Below are the code and all the weights of a small trained network. Each question names an input and a class and asks about switching units off, where a switched-off unit gives its printed mean instead of its output.

import numpy as np


def w(rows, s, z=0):
    codes = np.array(rows[::2]) - 128.0
    scale = np.full(codes.shape[1], s)
    scale[-1] = z or s
    return codes * scale


def f(y):
    return y / 2 * (1 + np.tanh(0.7978845608 * (y + 0.044715 * y**3)))


def log_softmax(a):
    a = a - a.max(-1, keepdims=True)
    return a - np.log(np.exp(a).sum(-1, keepdims=True))


def net(x, mask):
    res = np.array(x, float).reshape(1, 7) / 4 @ E
    y = f(res @ A[0][:, :-1].T + A[0][:, -1])
    res = res + np.where(mask, y, B[0][:, -1]) @ B[0][:, :-1]
    return log_softmax(res[-1] @ U[:, :-1].T + U[:, -1])


A, B = {}, {}
E = w([
[174,128,37,230,147,189,55,109,113,90,69,151],'x0',
[194,83,172,201,59,104,120,88,147,139,88,155],'x1',
[193,182,100,148,117,82,174,84,153,115,31,61],'x2',
[200,124,134,123,75,114,112,192,133,123,88,147],'x3',
[87,66,164,126,133,152,107,139,2,209,127,195],'x4',
[151,124,80,136,195,101,89,178,117,38,132,198],'x5',
[137,178,76,47,78,193,101,218,192,155,154,115],'x6',
],0.0068)
A[0] = w([
[156,165,77,134,113,126,154,106,198,140,104,74,191],'neuron 0',
[155,157,63,119,132,153,91,160,176,97,127,72,38],'neuron 1',
[116,133,34,172,171,221,61,122,98,121,143,117,240],'neuron 2',
[177,98,179,162,91,63,132,140,136,93,121,164,56],'neuron 3',
[142,189,66,99,152,107,160,140,248,65,118,21,196],'neuron 4',
[129,142,160,99,51,167,163,136,115,209,108,50,79],'neuron 5',
[137,119,138,167,190,55,140,106,27,88,105,111,1],'neuron 6',
[109,112,134,157,164,119,132,116,128,63,144,143,110],'neuron 7',
],0.013,0.0015)
B[0] = w([
[107,81,184,164,123,99,141,91,70,123,98,176,199],'neuron 0',
[113,140,119,97,176,93,143,120,133,164,171,60,191],'neuron 1',
[148,124,161,171,66,160,162,98,106,81,43,215,205],'neuron 2',
[155,154,89,178,130,134,117,81,117,100,57,141,165],'neuron 3',
[173,120,92,147,199,21,64,124,149,177,162,4,252],'neuron 4',
[105,128,138,140,179,78,148,53,149,107,162,62,191],'neuron 5',
[58,123,177,88,102,178,172,91,158,128,190,133,184],'neuron 6',
[142,124,140,140,107,106,135,84,109,173,93,97,153],'neuron 7',
],0.011,0.018)
U = w([
[184,145,97,153,70,185,93,142,95,69,38,224,155],'0',
[45,122,186,48,118,171,173,103,114,147,209,140,228],'1',
[136,155,76,7,159,129,63,253,138,188,223,110,3],'2',
[168,121,129,182,155,43,105,23,138,143,119,73,128],'3',
],0.0068,0.0026)

Each question gives the input, the list of numbers given to net, and the class t.
The units are the neurons (one row each of A and B). Each row of codes is followed by its name. A weight is (code - 128) times the scale printed after its matrix; where a second scale follows, it is the last column's (A, B and U).
mask holds one flag per neuron, in row order. A switched-off neuron (its flag False) gives its mean, the last column of its row in B, instead of its output. The means were averaged over made-up inputs and are rounded, as every weight is.
A unit's drop is (log p(t) with every unit on - log p(t) with that unit switched off) / (log p(t) with every unit on - log p(t) with every unit switched off).
The circuit of an input: a set's keep is (log p(t) with only the set's units on - log p(t) with every unit switched off) / (log p(t) with every unit on - log p(t) with every unit switched off). Starting from all 8 units, units are removed one at a time, each time the one whose removal leaves the highest keep (on an exact tie, the one counted first), for as long as the keep stays at least 0.8.
circuit, biggest first: the units of the circuit, biggest drop first
top k neurons: the k neurons with the biggest drops, biggest first
drop of u: that unit's drop, to one decimal
input [8,1,-6,0,-6,-3,-4], class 0: circuit, biggest first -> [neuron 4; neuron 2]
input [1,-8,-6,7,7,-6,-4], class 1: top neuron -> [neuron 4]
input [-4,-3,-4,2,7,6,1], class 2: circuit, biggest first -> [neuron 0; neuron 5]
input [3,-4,0,-4,1,7,5], class 0: top 3 neurons -> [neuron 2; neuron 5; neuron 4]
input [4,-6,1,7,2,8,8], class 0: top 4 neurons -> [neuron 2; neuron 5; neuron 6; neuron 7]
input [1,4,7,4,7,2,-6], class 1: top 2 neurons -> [neuron 6; neuron 4]
input [-1,-2,-7,1,-4,-7,-5], class 1: top 2 neurons -> [neuron 4; neuron 3]
input [-6,1,-5,8,8,3,5], class 2: top 4 neurons -> [neuron 2; neuron 0; neuron 6; neuron 7]
input [-6,-3,-5,0,-2,1,-1], class 2: circuit, biggest first -> [neuron 2; neuron 0]
input [-2,-2,-1,-2,-3,-2,-8], class 1: circuit, biggest first -> [neuron 4; neuron 6]
input [-3,-7,1,7,6,-3,3], class 1: top 3 neurons -> [neuron 4; neuron 5; neuron 3]
input [-3,2,7,-8,1,8,-3], class 1: top 3 neurons -> [neuron 6; neuron 4; neuron 5]
input [-1,4,-5,-8,4,2,1], class 1: top 2 neurons -> [neuron 4; neuron 3]
input [5,4,-2,-2,7,0,-3], class 0: drop of neuron 4 -> 0.2
input [-8,6,-8,-6,8,2,-4], class 1: drop of neuron 6 -> 0.0
input [6,1,2,-6,4,-1,-6], class 1: drop of neuron 6 -> 0.6
input [3,4,-6,-2,-1,6,1], class 0: drop of neuron 4 -> 0.1
